Below is a small trained network, with its code and all its weights. Each question gives an input and a class and asks what happens when units are switched off, that is, made to give their printed mean instead of their output.

import numpy as np


def w(rows, s, z=0):
    codes = np.array(rows[::2]) - 128.0
    scale = np.full(codes.shape[1], s)
    scale[-1] = z or s
    return codes * scale


def norm(h):
    return h / np.sqrt((h * h).mean(-1, keepdims=True) + 1e-5)


def f(y):
    return y / 2 * (1 + np.tanh(0.7978845608 * (y + 0.044715 * y**3)))


def log_softmax(a):
    a = a - a.max(-1, keepdims=True)
    return a - np.log(np.exp(a).sum(-1, keepdims=True))


def net(x, mask):
    res = np.array(x, float).reshape(1, 7) / 4 @ E
    u = 0
    for l in range(3):
        y = f(norm(res) @ A[l][:, :-1].T + A[l][:, -1])
        res = res + np.where(mask[u : u + 8], y, B[l][:, -1]) @ B[l][:, :-1]
        u += 8
    return log_softmax(norm(res)[-1] @ U[:, :-1].T + U[:, -1])


A, B = {}, {}
E = w([
[159,101,46,12,145,204,69,45,211,55,36],'x0',
[125,128,127,129,131,130,128,124,128,127,126],'x1',
[189,86,238,47,28,101,140,155,48,76,89],'x2',
[154,206,216,91,206,174,253,75,165,106,156],'x3',
[223,192,128,171,98,83,132,104,166,219,34],'x4',
[33,228,117,118,111,110,124,55,38,121,72],'x5',
[74,189,67,54,55,93,215,223,205,126,138],'x6',
],0.00029)
A[0] = w([
[19,22,138,61,162,163,113,135,96,24,252,101],'0.n0',
[74,194,12,189,254,185,84,127,192,211,188,42],'0.n1',
[199,114,210,19,54,119,116,163,36,97,113,20],'0.n2',
[38,188,81,29,63,107,196,250,228,157,112,76],'0.n3',
[199,113,211,19,54,118,116,162,35,96,113,19],'0.n4',
[152,75,208,187,215,189,34,59,77,148,97,3],'0.n5',
[117,121,137,126,132,120,127,126,136,131,121,127],'0.n6',
[152,75,208,187,214,189,34,60,77,148,96,2],'0.n7',
],0.0014,0.0005)
B[0] = w([
[162,237,71,224,178,188,134,190,109,110,63,242],'0.n0',
[67,16,239,192,24,62,199,88,181,6,49,253],'0.n1',
[42,91,104,237,142,99,169,72,229,98,122,152],'0.n2',
[248,95,84,168,87,73,169,38,16,36,222,239],'0.n3',
[42,92,103,236,142,99,169,73,229,99,123,153],'0.n4',
[162,158,50,88,38,58,223,146,121,69,198,188],'0.n5',
[129,129,129,130,125,131,127,127,128,129,129,127],'0.n6',
[160,158,51,88,39,59,221,146,121,71,197,187],'0.n7',
],0.0012,0.00051)
A[1] = w([
[96,117,187,205,145,109,166,184,38,212,187,139],'1.n0',
[159,236,216,88,193,167,202,80,189,104,167,100],'1.n1',
[100,181,92,116,108,108,154,158,187,133,141,100],'1.n2',
[212,158,159,105,62,56,141,89,180,255,47,68],'1.n3',
[105,122,97,122,88,95,14,182,148,117,129,3],'1.n4',
[126,89,62,23,152,195,74,90,149,101,61,65],'1.n5',
[142,87,137,156,168,140,100,82,97,136,138,146],'1.n6',
[129,103,173,106,136,119,92,110,99,109,142,207],'1.n7',
],0.0016,0.00025)
B[1] = w([
[138,196,174,54,130,79,56,133,202,120,137,254],'1.n0',
[105,25,118,103,170,129,141,141,42,205,100,202],'1.n1',
[150,64,172,138,136,140,74,96,75,97,125,125],'1.n2',
[62,153,87,184,212,219,120,198,86,10,182,187],'1.n3',
[122,100,123,115,170,149,178,118,92,173,115,128],'1.n4',
[128,185,197,123,131,79,116,160,141,154,162,159],'1.n5',
[128,175,115,101,86,111,186,173,156,142,101,132],'1.n6',
[135,163,97,141,131,113,170,137,168,175,116,133],'1.n7',
],0.0013,0.00076)
A[2] = w([
[51,183,128,128,127,124,137,87,66,129,105,122],'2.n0',
[215,165,125,222,141,89,122,81,113,204,87,197],'2.n1',
[170,106,49,14,135,197,91,47,197,83,46,216],'2.n2',
[110,91,40,156,32,81,6,176,125,161,91,175],'2.n3',
[31,197,130,121,103,102,137,59,42,140,87,92],'2.n4',
[145,94,86,167,124,103,100,105,139,189,126,45],'2.n5',
[221,23,146,141,160,157,141,218,216,148,204,89],'2.n6',
[72,96,58,106,92,134,132,187,117,122,161,3],'2.n7',
],0.0015,0.00041)
B[2] = w([
[196,85,98,107,111,163,85,146,186,149,114,175],'2.n0',
[55,94,128,29,118,147,149,165,140,39,189,149],'2.n1',
[81,181,233,182,105,31,116,221,104,193,232,231],'2.n2',
[136,103,205,80,235,180,250,94,102,176,141,254],'2.n3',
[196,91,87,86,92,177,71,114,210,162,95,211],'2.n4',
[105,155,171,56,124,139,180,87,112,75,124,93],'2.n5',
[102,180,67,58,62,161,43,35,123,171,28,250],'2.n6',
[207,177,188,130,178,152,149,51,129,102,101,115],'2.n7',
],0.0012,0.00064)
U = w([
[89,227,250,102,112,11,54,218,170,197,216,254],'0',
[33,19,163,241,77,89,195,55,230,51,61,168],'1',
[242,134,36,88,53,71,211,79,35,55,236,102],'2',
[120,35,170,37,251,202,208,111,34,247,87,113],'3',
[162,159,45,37,51,205,2,70,184,186,26,84],'4',
[128,201,63,233,221,239,88,242,85,47,120,14],'5',
],0.0042,0.0009)

Each question gives the input, the list of numbers given to net, and the class t.
The units are the neurons (one row each of A and B). Each row of codes is followed by its name. A weight is (code - 128) times the scale printed after its matrix; where a second scale follows, it is the last column's (A, B and U).
mask holds one flag per neuron, layer by layer. A switched-off neuron (its flag False) gives its mean, the last column of its row in B, instead of its output. The means were averaged over made-up inputs and are rounded, as every weight is.
A unit's drop is (log p(t) with every unit on - log p(t) with that unit switched off) / (log p(t) with every unit on - log p(t) with every unit switched off).
The circuit of an input: a set's keep is (log p(t) with only the set's units on - log p(t) with every unit switched off) / (log p(t) with every unit on - log p(t) with every unit switched off). Starting from the 12 units with the biggest drops (on a tie, the unit counted first), units are removed one at a time, each time the one whose removal leaves the highest keep (on an exact tie, the one counted first), for as long as the keep stays at least 0.8.
circuit, biggest first: the units of the circuit, biggest drop first
top k neurons: the k neurons with the biggest drops, biggest first
top k neurons in layer l: the k neurons of layer l with the biggest drops, biggest first
input [7,5,7,4,3,5,-8], class 2: circuit, biggest first : (0.n5)
input [5,-8,-1,-3,-5,7,7], class 2: top 2 neurons : (0.n3, 2.n6)
input [0,0,6,5,-5,-7,-1], class 4: top 2 neurons in layer 2 : (2.n6, 2.n3)
input [-5,1,1,-3,-6,4,-7], class 2: circuit, biggest first : (0.n5, 0.n7)
input [-4,-2,3,4,6,-8,-7], class 4: top 4 neurons : (2.n6, 0.n3, 0.n1, 2.n2)
input [-7,2,-8,-5,5,7,7], class 1: top 4 neurons : (0.n1, 2.n2, 1.n5, 2.n6)
input [0,-6,2,0,8,7,-2], class 5: top 2 neurons : (1.n3, 2.n6)
input [4,-7,8,-1,4,-5,7], class 1: circuit, biggest first : (0.n2, 0.n4)
input [6,7,-1,3,-7,-3,5], class 5: top 2 neurons in layer 0 : (0.n0, 0.n3)
input [2,4,-3,6,-6,2,7], class 2: top 3 neurons : (0.n3, 2.n3, 1.n3)
input [2,3,3,4,5,-7,6], class 4: top 3 neurons : (2.n6, 0.n5, 0.n7)
input [-4,-4,-4,-6,-6,-4,-5], class 3: circuit, biggest first : (2.n3, 1.n3, 0.n3, 2.n2)
input [2,-4,5,6,7,-6,-6], class 5: top 4 neurons in layer 1 : (1.n3, 1.n0, 1.n4, 1.n5)
input [-3,-3,-3,-7,8,3,0], class 5: top 2 neurons : (1.n3, 1.n1)
input [-5,-3,-1,-6,-1,7,5], class 4: top 4 neurons in layer 1 : (1.n1, 1.n0, 1.n5, 1.n4)
input [4,-7,0,-1,7,3,2], class 5: circuit, biggest first : (1.n3)
input [8,2,2,-2,-8,8,-2], class 0: top 2 neurons : (2.n2, 1.n3)
input [7,-3,3,-1,0,-2,-5], class 0: top 3 neurons : (2.n2, 0.n3, 0.n1)
input [5,-6,-4,3,8,4,-1], class 5: top 3 neurons : (1.n3, 1.n0, 2.n6)
input [8,1,7,-2,4,7,-7], class 0: circuit, biggest first : (2.n2, 0.n3, 2.n6)
input [0,7,2,-3,-5,-7,1], class 4: circuit, biggest first : (2.n6)
input [0,-8,2,5,2,-4,-6], class 2: top 3 neurons : (0.n5, 0.n7, 2.n3)
input [8,4,2,-3,-7,-8,3], class 0: top 3 neurons : (2.n2, 1.n3, 1.n5)
input [3,-8,-2,-8,-7,6,-5], class 3: top 4 neurons : (2.n3, 1.n3, 0.n3, 2.n6)
input [-4,4,2,-4,-5,0,0], class 5: top 4 neurons : (0.n0, 1.n1, 2.n2, 0.n1)
input [1,0,-4,-7,-7,3,4], class 3: circuit, biggest first : (2.n3, 1.n3)
input [-2,1,4,8,1,-3,6], class 3: top neuron in layer 1 : (1.n1)
